[[-78  -3]
 [ 33 -54]
 [ 40  49]
 [ 10  52]
 [-50 -10]]
->
[[-50 -10]
 [ 10  52]
 [ 40  49]
 [ 33 -54]
 [-78  -3]]

[[-32 -81]
 [-18  54]
 [-49   7]
 [-37  19]
 [ 13  -4]
 [-62  63]
 [ 77 -81]
 [-77 -49]]
->
[[-77 -49]
 [ 77 -81]
 [-62  63]
 [ 13  -4]
 [-37  19]
 [-49   7]
 [-18  54]
 [-32 -81]]

[[ 42   2 -19   2 -53 -19   2   3  44  27 -19  -1   2]
 [-38  -3  19  -3  67  18  -3  -4 -40 -32  20   1  -3]
 [ 29 -56  -2 -52  -9  -2 -54 -73  30   1  -2  67 -51]]
->
[[ 29 -56  -2 -52  -9  -2 -54 -73  30   1  -2  67 -51]
 [-38  -3  19  -3  67  18  -3  -4 -40 -32  20   1  -3]
 [ 42   2 -19   2 -53 -19   2   3  44  27 -19  -1   2]]

[[-75   1  -8  15  -1]
 [-13   0  13   4  -3]
 [ 31  -5  15  -2   2]
 [ 59   5  15   9  -3]
 [-62   0  -3   6  -8]
 [-54   3   0   2  12]
 [ 34  -2   1  -1   2]
 [-15  -1   1   5  -8]
 [-46   1  -5  11  -5]
 [-36  -3  14  17  11]]
->
[[-36  -3  14  17  11]
 [-46   1  -5  11  -5]
 [-15  -1   1   5  -8]
 [ 34  -2   1  -1   2]
 [-54   3   0   2  12]
 [-62   0  -3   6  -8]
 [ 59   5  15   9  -3]
 [ 31  -5  15  -2   2]
 [-13   0  13   4  -3]
 [-75   1  -8  15  -1]]

[[ -2  18  52 -46]
 [-48 -38   3  -5]
 [-46  -9  32 -34]
 [ 60 -79 -24  45]
 [-55 -21  21 -24]
 [-60 -13  31 -35]]
->
[[-60 -13  31 -35]
 [-55 -21  21 -24]
 [ 60 -79 -24  45]
 [-46  -9  32 -34]
 [-48 -38   3  -5]
 [ -2  18  52 -46]]

[[  5 -16 -73 -16  56  -4  55   0  -4  60  73 -16   3  -4 -72  55]
 [  7 -19 -76 -19  64  -2  62  -4  -2  66  80 -20   5  -2 -76  62]
 [ 37  47  -1  46   3 -23   3 -63 -23   3   4  49  32 -24  -2   3]]
->
[[ 37  47  -1  46   3 -23   3 -63 -23   3   4  49  32 -24  -2   3]
 [  7 -19 -76 -19  64  -2  62  -4  -2  66  80 -20   5  -2 -76  62]
 [  5 -16 -73 -16  56  -4  55   0  -4  60  73 -16   3  -4 -72  55]]
---
[[-18 -14  45 -46  14]
 [-25 -62  -8  13  36]
 [ -5  22  54  33  -8]]
->
[[-62  -8]
 [ 22  54]]

[[-52 -15 -27]
 [ 75  18  65]
 [ 72 -34 -59]
 [ 20  29   6]
 [ -2 -42  34]]
->
[[ 18  65]
 [-34 -59]]

[[ 11 -42   9 -32]
 [ 14 -32 -29  -3]
 [ 14 -41   0  -3]
 [ 40  -4 -75  48]]
->
[[-32 -29]
 [-41   0]]

[[  4   6 -10]
 [ 87  -2 -85]
 [ 58   0 -59]]
->
[[ -2 -85]
 [  0 -59]]

[[ 76  73 -80]
 [ 75  75 -81]
 [-74 -75  81]
 [ -5  -4   8]]
->
[[ 75 -81]
 [-75  81]]

[[ 11 -39 -16]
 [-16  -8  40]
 [  1  -4  32]
 [ 28  31   6]
 [ 17  64  45]]
->
[[-8 40]
 [-4 32]]

[[ -2 -87 -19 -37 -13]
 [  1 -25   1 -10  62]
 [ -7 -13   0  28  46]]
->
[[-25   1]
 [-13   0]]

[[ 63 -21 -10 -24  32]
 [-21 -21 -14   8  67]
 [-33  28 -21  39  46]]
->
[[-21 -14]
 [ 28 -21]]

[[ 10   3  71]
 [ -1   4  -2]
 [ -1  -9 -62]
 [ -9   1  -8]]
->
[[  4  -2]
 [ -9 -62]]
---
[[-30  19  30 -28  22  32  -5 -16 -30 -49  20 -13  19]
 [  2  51 -13   2  56  74 -25  11   2 -77  53   9  -7]
 [-85  -3 -45 -82  -3  -4  29  13 -87  -9  -3  11 -39]
 [-14  13 -55 -14  15  19  55  78 -14   5  14  63 -38]
 [ 21   0  63  20   0   0 -48 -64  22 -19   0 -54  42]
 [-10 -50  24 -10 -55 -72  21 -19 -11  63 -52 -15  14]]
->
[[ 19 -30  19  30 -28  22  32  -5 -16 -30 -49  20 -13]
 [ -7   2  51 -13   2  56  74 -25  11   2 -77  53   9]
 [-39 -85  -3 -45 -82  -3  -4  29  13 -87  -9  -3  11]
 [-38 -14  13 -55 -14  15  19  55  78 -14   5  14  63]
 [ 42  21   0  63  20   0   0 -48 -64  22 -19   0 -54]
 [ 14 -10 -50  24 -10 -55 -72  21 -19 -11  63 -52 -15]]

[[ 0 -1  2 26 70 71 73 73]
 [ 0  1  0  0 -1 -1  3 55]
 [ 0  0 -1  2 40 71 70 72]
 [ 0  1  1 -1  0  0  5 60]
 [-1  6 62 72 72 72 71 70]
 [ 1  0 -1  0  0 14 66 71]]
->
[[73  0 -1  2 26 70 71 73]
 [55  0  1  0  0 -1 -1  3]
 [72  0  0 -1  2 40 71 70]
 [60  0  1  1 -1  0  0  5]
 [70 -1  6 62 72 72 72 71]
 [71  1  0 -1  0  0 14 66]]

[[ 22 -11 -76   5 -17 -13 -61 -19  57   4 -12 -14]
 [ 23 -14 -46  62 -15   7  54  -9 -23 -41  -7 -79]]
->
[[-14  22 -11 -76   5 -17 -13 -61 -19  57   4 -12]
 [-79  23 -14 -46  62 -15   7  54  -9 -23 -41  -7]]

[[ 34 -21  31 -67 -12 -72 -52  38 -57 -68]
 [ 67 -54 -36  57  59  54  43 -27  55 -24]
 [-32  11  38 -54 -32 -41 -43  16 -69 -10]
 [ 75 -75  28 -31  51 -43 -20  28 -33 -54]
 [ 50 -69  62 -31   6 -48 -30  74 -48 -69]]
->
[[-68  34 -21  31 -67 -12 -72 -52  38 -57]
 [-24  67 -54 -36  57  59  54  43 -27  55]
 [-10 -32  11  38 -54 -32 -41 -43  16 -69]
 [-54  75 -75  28 -31  51 -43 -20  28 -33]
 [-69  50 -69  62 -31   6 -48 -30  74 -48]]

[[-31  20 -27  -6  17  36  -8 -43]
 [-43 -14  16  18  32  -3  29  36]
 [ 34   6 -19  -5 -19  10 -10 -37]
 [-19  -3  10  -7  15   5  -1  35]
 [-18 -27  -1  19  14 -22   0  31]
 [ 41 -16  28  -4 -47 -28  -6  45]
 [  8 -28  -4 -14 -10 -44  12  51]
 [-68  22 -21   2  46  12 -21 -34]
 [-17  -5 -11  16  24 -46  34  42]]
->
[[-43 -31  20 -27  -6  17  36  -8]
 [ 36 -43 -14  16  18  32  -3  29]
 [-37  34   6 -19  -5 -19  10 -10]
 [ 35 -19  -3  10  -7  15   5  -1]
 [ 31 -18 -27  -1  19  14 -22   0]
 [ 45  41 -16  28  -4 -47 -28  -6]
 [ 51   8 -28  -4 -14 -10 -44  12]
 [-34 -68  22 -21   2  46  12 -21]
 [ 42 -17  -5 -11  16  24 -46  34]]

[[  2 -13 -21  13  -4   6  23  20]
 [-22  23  37 -12  14 -24 -12 -47]
 [ 22  12 -12 -22  19 -10  -8  26]
 [ 41  17 -37 -35  24  -8   1  69]
 [-55  -6  26  27 -20  13  20 -45]
 [-38 -28 -11  32 -30  31  26  -3]
 [  1  38  43 -29  23 -26 -29 -36]
 [ 10  29  16 -30  26 -25 -18  -9]
 [-23   6  16   3  -4  -4   6 -24]
 [ -2 -35 -41  38 -28  27  41  35]]
->
[[ 20   2 -13 -21  13  -4   6  23]
 [-47 -22  23  37 -12  14 -24 -12]
 [ 26  22  12 -12 -22  19 -10  -8]
 [ 69  41  17 -37 -35  24  -8   1]
 [-45 -55  -6  26  27 -20  13  20]
 [ -3 -38 -28 -11  32 -30  31  26]
 [-36   1  38  43 -29  23 -26 -29]
 [ -9  10  29  16 -30  26 -25 -18]
 [-24 -23   6  16   3  -4  -4   6]
 [ 35  -2 -35 -41  38 -28  27  41]]
